Below is a small trained network, with its code and all its weights. Each question gives an input and a target symbol and asks what happens when units are switched off, that is, made to give their printed mean instead of their output.

import numpy as np


def w(rows, s, z=0):
    codes = np.array(rows[::2]) - 128.0
    scale = np.full(codes.shape[1], s)
    scale[-1] = z or s
    return codes * scale


def f(y):
    return np.maximum(y, 0)


def softmax(a):
    e = np.exp(a - a.max(-1, keepdims=True))
    return e / e.sum(-1, keepdims=True)


def log_softmax(a):
    a = a - a.max(-1, keepdims=True)
    return a - np.log(np.exp(a).sum(-1, keepdims=True))


def net(x, mask):
    ids = ['ΔΞΣΨαβγεζηθμπτφω'.index(c) for c in x.split()]
    T = len(ids)
    res = E[ids] + P[:T]
    u = 0
    for l in range(2):
        r = res
        for j in range(2):
            rows = slice(2 * j, 2 * j + 2)
            q, k, v = (r @ M[l][rows].T for M in (Q, K, V))
            z = softmax(np.where(np.tri(T) > 0, q @ k.T / 2**0.5, -1e9)) @ v
            o = O[l][rows]
            res = res + np.where(mask[u + j], z, o[:, -1]) @ o[:, :-1]
        u += 2
        y = f(res @ A[l][:, :-1].T + A[l][:, -1])
        res = res + np.where(mask[u : u + 8], y, B[l][:, -1]) @ B[l][:, :-1]
        u += 8
    return log_softmax(res[-1] @ U[:, :-1].T + U[:, -1])


Q, K, V, O, A, B = {}, {}, {}, {}, {}, {}
E = w([
[172,170,86],'Δ',
[84,112,139],'Ξ',
[133,139,136],'Σ',
[81,77,94],'Ψ',
[118,130,135],'α',
[85,106,156],'β',
[121,139,81],'γ',
[139,116,76],'ε',
[117,103,110],'ζ',
[141,128,92],'η',
[60,122,143],'θ',
[130,60,138],'μ',
[61,182,70],'π',
[206,213,160],'τ',
[155,247,75],'φ',
[170,53,209],'ω',
],0.014)
P = w([
[60,1,67],'0',
[66,128,196],'1',
[47,188,245],'2',
[42,168,221],'3',
[130,176,124],'4',
[143,181,114],'5',
[25,89,224],'6',
[131,154,145],'7',
[143,186,117],'8',
[141,206,118],'9',
[75,150,189],'10',
[125,184,129],'11',
[141,175,127],'12',
],0.0046)
Q[0] = w([
[44,143,125],'0.h1',
[69,181,159],'0.h1',
[64,106,157],'0.h2',
[254,184,81],'0.h2',
],0.0092)
K[0] = w([
[255,130,138],'0.h1',
[234,168,102],'0.h1',
[170,246,184],'0.h2',
[97,37,212],'0.h2',
],0.0067)
V[0] = w([
[138,199,177],'0.h1',
[47,200,2],'0.h1',
[155,200,70],'0.h2',
[232,154,72],'0.h2',
],0.0086)
O[0] = w([
[255,207,93,133],'0.h1',
[19,219,58,237],'0.h1',
[160,231,101,115],'0.h2',
[209,172,73,4],'0.h2',
],0.0065,0.0022)
A[0] = w([
[177,77,126,191],'0.n1',
[195,59,127,255],'0.n2',
[78,188,123,196],'0.n3',
[2,157,144,118],'0.n4',
[89,115,162,97],'0.n5',
[218,27,60,212],'0.n6',
[84,73,177,153],'0.n7',
[66,88,188,160],'0.n8',
],0.0084,0.0035)
B[0] = w([
[6,253,91,151],'0.n1',
[107,168,236,172],'0.n2',
[152,186,100,242],'0.n3',
[161,117,12,254],'0.n4',
[97,27,101,159],'0.n5',
[96,184,125,159],'0.n6',
[96,90,160,199],'0.n7',
[91,210,64,213],'0.n8',
],0.0057,0.0056)
Q[1] = w([
[188,177,118],'1.h1',
[189,195,111],'1.h1',
[177,3,138],'1.h2',
[10,158,154],'1.h2',
],0.0065)
K[1] = w([
[152,186,72],'1.h1',
[120,99,90],'1.h1',
[2,112,4],'1.h2',
[208,75,171],'1.h2',
],0.0072)
V[1] = w([
[3,65,205],'1.h1',
[196,56,55],'1.h1',
[161,168,67],'1.h2',
[130,252,193],'1.h2',
],0.0039)
O[1] = w([
[143,119,118,250],'1.h1',
[162,62,1,9],'1.h1',
[167,100,108,151],'1.h2',
[163,177,158,220],'1.h2',
],0.0072,0.0017)
A[1] = w([
[130,156,170,254],'1.n1',
[128,254,212,153],'1.n2',
[139,81,100,133],'1.n3',
[136,96,47,116],'1.n4',
[122,99,184,220],'1.n5',
[107,83,124,81],'1.n6',
[128,171,105,218],'1.n7',
[69,39,151,158],'1.n8',
],0.0088,0.0031)
B[1] = w([
[187,201,107,194],'1.n1',
[188,118,111,255],'1.n2',
[174,105,143,138],'1.n3',
[163,58,142,171],'1.n4',
[129,255,122,159],'1.n5',
[193,94,186,142],'1.n6',
[126,205,79,218],'1.n7',
[119,110,224,180],'1.n8',
],0.0074)
U = w([
[20,178,202,197],'Δ',
[9,156,61,130],'Ξ',
[205,168,173,212],'Σ',
[124,102,101,219],'Ψ',
[137,61,168,58],'α',
[111,193,254,136],'β',
[168,169,81,160],'γ',
[85,170,142,74],'ε',
[18,121,119,133],'ζ',
[80,109,142,111],'η',
[133,79,74,73],'θ',
[100,105,206,104],'μ',
[191,34,124,84],'π',
[203,85,178,4],'τ',
[121,177,140,74],'φ',
[125,106,120,153],'ω',
],0.0076,0.0041)

Each question gives the input, a string of symbols that net reads in full, and the target symbol t.
The units are the heads (2 rows each of Q, K, V and O) and the neurons (one row each of A and B). Each row of codes is followed by its name. A weight is (code - 128) times the scale printed after its matrix; where a second scale follows, it is the last column's (O, A, B and U).
mask holds one flag per unit, layer by layer, with each layer's heads first. A switched-off unit (its flag False) gives its mean, the last column of its rows in O or B, instead of its output. The means were averaged over made-up inputs and are rounded, as every weight is.
A unit's drop is (log p(t) with every unit on - log p(t) with that unit switched off) / (log p(t) with every unit on - log p(t) with every unit switched off).
The circuit of an input: a set's keep is (log p(t) with only the set's units on - log p(t) with every unit switched off) / (log p(t) with every unit on - log p(t) with every unit switched off). Starting from the 12 units with the biggest drops (on a tie, the unit counted first), units are removed one at a time, each time the one whose removal leaves the highest keep (on an exact tie, the one counted first), for as long as the keep stays at least 0.8.
units of the circuit, in order: the units of the circuit, biggest drop first
most important unit: the unit with the biggest drop
k most important neurons: the k neurons with the biggest drops, biggest first
top k neurons in layer l: the k neurons of layer l with the biggest drops, biggest first
heads that matter: for each layer, one digit per head in row order, 1 if its drop is at least 0.15 and else 0, layers parted by /
drop of u: that unit's drop, to one decimal
input φ γ π θ, target Ξ: units of the circuit, in order : (0.h1; 0.n4)
input γ Δ Σ Ξ μ ε Δ ω, target β: units of the circuit, in order : (0.n2; 0.n4; 1.n5)
input β τ Ξ, target Σ: top 2 neurons in layer 1 : (1.n2; 1.n1)
input μ τ ε μ Σ ω τ Ξ φ τ τ θ, target Σ: most important unit : 0.h1
input ω ζ η, target β: 2 most important neurons : (0.n2; 0.n4)
input π θ τ Δ Ξ β Δ φ γ φ τ π, target γ: heads that matter : 11 / 00
input ω μ θ ω θ, target β: top 2 neurons in layer 1 : (1.n8; 1.n5)
input θ β φ Ξ, target γ: heads that matter : 11 / 00
input ω θ Σ, target β: heads that matter : 11 / 10
input ω Ξ ζ, target β: heads that matter : 10 / 10
input ω ε Ξ, target β: top 4 neurons in layer 0 : (0.n2; 0.n1; 0.n7; 0.n6)
input η τ β ζ Ξ φ θ, target γ: heads that matter : 01 / 00
input θ φ α, target γ: heads that matter : 11 / 00
input η Ξ π, target Ξ: heads that matter : 10 / 00
input Δ π ζ Ξ, target Ξ: 2 most important neurons : (0.n4; 0.n8)
input ω Ψ Ξ, target β: 2 most important neurons : (0.n2; 1.n8)
input ω Ξ θ Δ φ φ Ψ θ γ φ β, target γ: most important neuron : (1.n2)
input ω η φ ω ζ τ α, target Σ: 2 most important neurons : (1.n2; 0.n4)
input π μ μ ω, target β: top 3 neurons in layer 0 : (0.n2; 0.n4; 0.n7)
input ω η ζ ζ Ψ ω π μ, target β: top 2 neurons in layer 1 : (1.n8; 1.n5)
input φ π θ, target γ: top neuron in layer 0 : (0.n3)
input γ μ ζ Ξ Σ β Ψ ω ω ω β, target β: 2 most important neurons : (0.n2; 1.n8)
input ω Ψ α, target β: drop of 1.h1 : 0.3
